Here is a tiny trained network, its code and every weight. The questions are about switching its units off for an input and a target symbol, where a switched-off unit gives its printed mean instead of its output.

import numpy as np


def w(rows, s, z=0):
    codes = np.array(rows[::2]) - 128.0
    scale = np.full(codes.shape[1], s)
    scale[-1] = z or s
    return codes * scale


def f(y):
    return np.maximum(y, 0)


def softmax(a):
    e = np.exp(a - a.max(-1, keepdims=True))
    return e / e.sum(-1, keepdims=True)


def log_softmax(a):
    a = a - a.max(-1, keepdims=True)
    return a - np.log(np.exp(a).sum(-1, keepdims=True))


def net(x, mask):
    ids = ['αδζηθλσφ'.index(c) for c in x.split()]
    T = len(ids)
    res = E[ids] + P[:T]
    u = 0
    for l in range(2):
        r = res
        for j in range(2):
            rows = slice(2 * j, 2 * j + 2)
            q, k, v = (r @ M[l][rows].T for M in (Q, K, V))
            z = softmax(np.where(np.tri(T) > 0, q @ k.T / 2**0.5, -1e9)) @ v
            o = O[l][rows]
            res = res + np.where(mask[u + j], z, o[:, -1]) @ o[:, :-1]
        u += 2
        y = f(res @ A[l][:, :-1].T + A[l][:, -1])
        res = res + np.where(mask[u : u + 8], y, B[l][:, -1]) @ B[l][:, :-1]
        u += 8
    return log_softmax(res[-1] @ U[:, :-1].T + U[:, -1])


Q, K, V, O, A, B = {}, {}, {}, {}, {}, {}
E = w([
[101,111,54,74,165,167,93,74,127,101,116],'α',
[70,197,77,86,153,140,118,133,192,126,144],'δ',
[118,101,92,118,139,114,102,152,197,131,143],'ζ',
[143,143,143,152,92,174,113,88,187,173,147],'η',
[141,132,78,90,122,140,126,172,167,121,144],'θ',
[112,143,186,89,145,110,114,87,181,134,157],'λ',
[127,213,149,45,160,59,126,15,249,202,236],'σ',
[186,181,145,146,175,173,73,145,139,98,86],'φ',
],0.018)
P = w([
[181,119,192,5,135,122,125,108,168,83,138],'0',
[166,126,156,22,156,130,157,128,125,138,167],'1',
[165,133,145,38,143,134,154,131,116,147,149],'2',
[164,133,134,55,122,132,134,135,121,156,129],'3',
[142,154,118,86,107,130,108,110,125,120,164],'4',
[143,164,111,108,102,121,92,119,125,120,151],'5',
[137,165,96,125,100,127,92,120,126,134,154],'6',
[142,169,90,144,91,121,92,127,116,148,136],'7',
[134,177,79,159,87,122,83,134,116,159,131],'8',
[136,184,68,178,89,117,84,138,108,166,125],'9',
[135,193,52,193,89,112,92,139,103,176,130],'10',
[128,202,35,207,86,104,88,139,95,198,125],'11',
[131,201,29,238,79,99,92,137,99,198,123],'12',
],0.012)
Q[0] = w([
[150,194,109,67,99,90,78,115,177,185,174],'0.h1',
[133,181,41,19,171,74,71,139,159,104,138],'0.h1',
[131,168,170,146,139,130,133,55,139,177,139],'0.h2',
[121,186,59,70,134,110,3,102,180,159,146],'0.h2',
],0.052)
K[0] = w([
[136,122,91,255,63,130,85,188,123,145,93],'0.h1',
[202,188,190,214,133,111,115,180,89,120,94],'0.h1',
[81,104,58,155,88,118,133,86,98,182,141],'0.h2',
[122,157,46,247,114,154,115,213,92,124,89],'0.h2',
],0.048)
V[0] = w([
[167,116,97,116,103,156,165,55,162,126,58],'0.h1',
[124,146,178,154,93,120,142,150,139,86,120],'0.h1',
[178,76,86,116,179,91,100,219,44,39,164],'0.h2',
[97,163,54,172,35,104,178,254,161,91,118],'0.h2',
],0.0067)
O[0] = w([
[147,132,150,155,117,151,128,124,150,135,138,252],'0.h1',
[99,135,125,92,93,145,117,119,83,128,144,52],'0.h1',
[155,130,160,116,165,6,49,169,45,68,133,5],'0.h2',
[77,130,253,171,204,220,26,165,104,137,75,130],'0.h2',
],0.0041,0.0014)
A[0] = w([
[37,63,208,160,102,125,198,111,59,115,100,118],'0.n1',
[50,110,184,143,101,102,191,158,5,93,129,51],'0.n2',
[71,110,213,134,177,135,134,94,112,161,126,90],'0.n3',
[98,77,163,219,154,101,187,122,84,103,148,35],'0.n4',
[130,94,192,194,129,114,203,145,88,121,130,3],'0.n5',
[111,95,133,159,105,100,195,141,82,122,122,16],'0.n6',
[125,112,190,150,173,55,112,95,85,138,148,55],'0.n7',
[73,95,167,190,144,76,194,157,63,118,110,2],'0.n8',
],0.022,0.0036)
B[0] = w([
[166,156,136,133,173,71,123,143,140,209,151,128],'0.n1',
[123,137,86,191,139,87,24,113,152,158,132,128],'0.n2',
[100,205,64,93,151,131,149,84,184,202,132,234],'0.n3',
[110,170,74,107,195,139,136,83,203,151,160,128],'0.n4',
[50,148,132,149,188,134,89,184,95,77,135,128],'0.n5',
[110,160,196,156,66,106,146,34,135,108,138,128],'0.n6',
[180,127,127,120,176,115,6,121,85,100,121,255],'0.n7',
[152,124,164,228,163,224,122,50,97,202,109,128],'0.n8',
],0.014,0.0025)
Q[1] = w([
[162,254,114,154,148,101,53,155,203,191,183],'1.h1',
[153,126,239,184,107,98,197,146,114,155,150],'1.h1',
[124,118,120,113,141,132,139,148,123,177,109],'1.h2',
[117,93,129,129,120,126,139,164,118,123,134],'1.h2',
],0.051)
K[1] = w([
[77,145,4,238,76,196,95,129,65,116,85],'1.h1',
[139,235,177,246,102,73,94,167,219,204,180],'1.h1',
[123,135,129,115,89,138,101,137,160,95,123],'1.h2',
[143,115,178,63,139,128,138,109,159,112,122],'1.h2',
],0.041)
V[1] = w([
[104,106,89,175,118,106,115,113,145,121,99],'1.h1',
[129,120,90,170,143,139,121,53,95,134,71],'1.h1',
[250,113,136,187,84,157,128,75,120,168,136],'1.h2',
[190,248,122,105,102,180,151,170,72,82,89],'1.h2',
],0.019)
O[1] = w([
[101,120,113,80,137,89,147,92,117,118,155,100],'1.h1',
[156,105,151,1,103,107,112,82,141,98,143,147],'1.h1',
[94,94,85,140,134,185,71,156,61,85,215,160],'1.h2',
[206,112,39,154,155,147,153,120,197,27,189,253],'1.h2',
],0.0068,0.012)
A[1] = w([
[139,140,185,124,124,90,121,126,72,182,101,131],'1.n1',
[176,43,236,146,93,83,233,162,79,176,74,148],'1.n2',
[115,102,229,142,73,91,194,99,72,132,50,63],'1.n3',
[76,30,95,92,98,69,170,241,125,105,159,37],'1.n4',
[79,159,179,129,134,94,123,82,30,157,113,2],'1.n5',
[147,119,217,165,71,98,205,97,98,172,144,22],'1.n6',
[141,64,202,55,180,109,214,77,77,104,161,65],'1.n7',
[175,6,168,117,136,95,190,231,114,171,104,172],'1.n8',
],0.018,0.005)
B[1] = w([
[71,100,119,131,80,139,131,157,84,126,165,254],'1.n1',
[1,100,156,83,193,126,179,170,182,201,107,194],'1.n2',
[144,113,114,150,168,63,114,152,94,98,130,158],'1.n3',
[135,121,134,140,120,123,102,76,77,197,63,209],'1.n4',
[182,171,99,154,58,133,112,168,190,95,59,204],'1.n5',
[169,69,112,121,200,109,120,71,75,135,97,174],'1.n6',
[165,89,160,108,111,149,114,129,110,147,102,236],'1.n7',
[214,149,133,134,92,148,105,79,119,40,177,210],'1.n8',
],0.017,0.0031)
U = w([
[178,121,192,40,72,159,113,111,126,117,95,103],'α',
[131,182,123,143,90,141,220,125,209,178,113,140],'δ',
[108,179,117,135,84,114,72,175,120,125,86,92],'ζ',
[77,176,152,140,63,226,166,95,119,176,207,216],'η',
[108,254,156,124,206,195,20,135,75,129,51,53],'θ',
[100,158,130,125,138,93,116,175,102,131,115,184],'λ',
[144,111,31,183,59,84,180,67,121,173,98,2],'σ',
[163,147,115,182,114,76,114,134,128,40,136,192],'φ',
],0.0048,0.0044)

Each question gives the input, a string of symbols that net reads in full, and the target symbol t.
The units are the heads (2 rows each of Q, K, V and O) and the neurons (one row each of A and B). Each row of codes is followed by its name. A weight is (code - 128) times the scale printed after its matrix; where a second scale follows, it is the last column's (O, A, B and U).
mask holds one flag per unit, layer by layer, with each layer's heads first. A switched-off unit (its flag False) gives its mean, the last column of its rows in O or B, instead of its output. The means were averaged over made-up inputs and are rounded, as every weight is.
A unit's drop is (log p(t) with every unit on - log p(t) with that unit switched off) / (log p(t) with every unit on - log p(t) with every unit switched off).
The circuit of an input: a set's keep is (log p(t) with only the set's units on - log p(t) with every unit switched off) / (log p(t) with every unit on - log p(t) with every unit switched off). Starting from the 12 units with the biggest drops (on a tie, the unit counted first), units are removed one at a time, each time the one whose removal leaves the highest keep (on an exact tie, the one counted first), for as long as the keep stays at least 0.8.
units of the circuit, in order: the units of the circuit, biggest drop first
most important unit: the unit with the biggest drop
top k neurons: the k neurons with the biggest drops, biggest first
k most important neurons of layer l: the k neurons of layer l with the biggest drops, biggest first
which heads matter: for each layer, one digit per head in row order, 1 if its drop is at least 0.15 and else 0, layers parted by /
input α σ η λ, target η: units of the circuit, in order => 1.h2, 0.h2
input ζ δ φ σ, target φ: units of the circuit, in order => 1.h2, 0.n7
input ζ α ζ θ, target λ: top neuron => 1.n2
input λ λ λ, target λ: top 4 neurons => 1.n2, 0.n7, 1.n6, 1.n3
input σ φ σ θ, target ζ: top 4 neurons => 1.n5, 0.n3, 1.n1, 0.n7
input θ σ θ, target φ: which heads matter => 00 / 11
input δ δ ζ α λ, target α: which heads matter => 01 / 10
input λ ζ η φ α δ φ α λ, target α: units of the circuit, in order => 1.h1, 1.n7
input θ α α δ φ φ φ δ φ φ η λ θ, target σ: which heads matter => 00 / 11
input φ η α η η σ λ ζ, target θ: which heads matter => 01 / 01
input α φ φ η ζ, target σ: units of the circuit, in order => 1.n4, 0.h2, 0.n3, 1.h2
input θ δ ζ, target φ: units of the circuit, in order => 1.n8, 1.h1, 1.h2, 0.n3
input σ α α θ, target ζ: units of the circuit, in order => 0.h2, 0.n3, 1.h2, 1.n5
input δ λ θ, target δ: units of the circuit, in order => 1.n2, 1.h2
input λ θ λ φ δ η σ, target η: most important unit => 0.h2
input λ η σ λ ζ λ φ ζ σ η σ σ ζ, target θ: units of the circuit, in order => 1.h2, 0.h2
input δ λ α θ φ θ σ θ λ θ λ, target θ: units of the circuit, in order => 0.h2, 0.n7
input α δ ζ, target α: 2 most important neurons of layer 0 => 0.n3, 0.n7
input α φ σ φ ζ δ λ, target δ: units of the circuit, in order => 1.h2, 0.n3
input ζ φ ζ θ φ φ δ α θ, target σ: which heads matter => 01 / 10
input α δ α θ, target α: units of the circuit, in order => 1.n8, 1.h2, 1.h1, 0.n3
input σ φ θ φ ζ σ θ σ α σ, target α: units of the circuit, in order => 1.h1, 1.n7
input λ σ α, target α: units of the circuit, in order => 1.n7, 1.h1
input φ θ φ δ φ λ, target φ: units of the circuit, in order => 1.h2
input θ α θ, target φ: which heads matter => 01 / 11
input η φ α δ σ, target δ: which heads matter => 01 / 01
input λ σ λ θ η σ δ θ δ ζ θ φ α, target α: which heads matter => 00 / 10
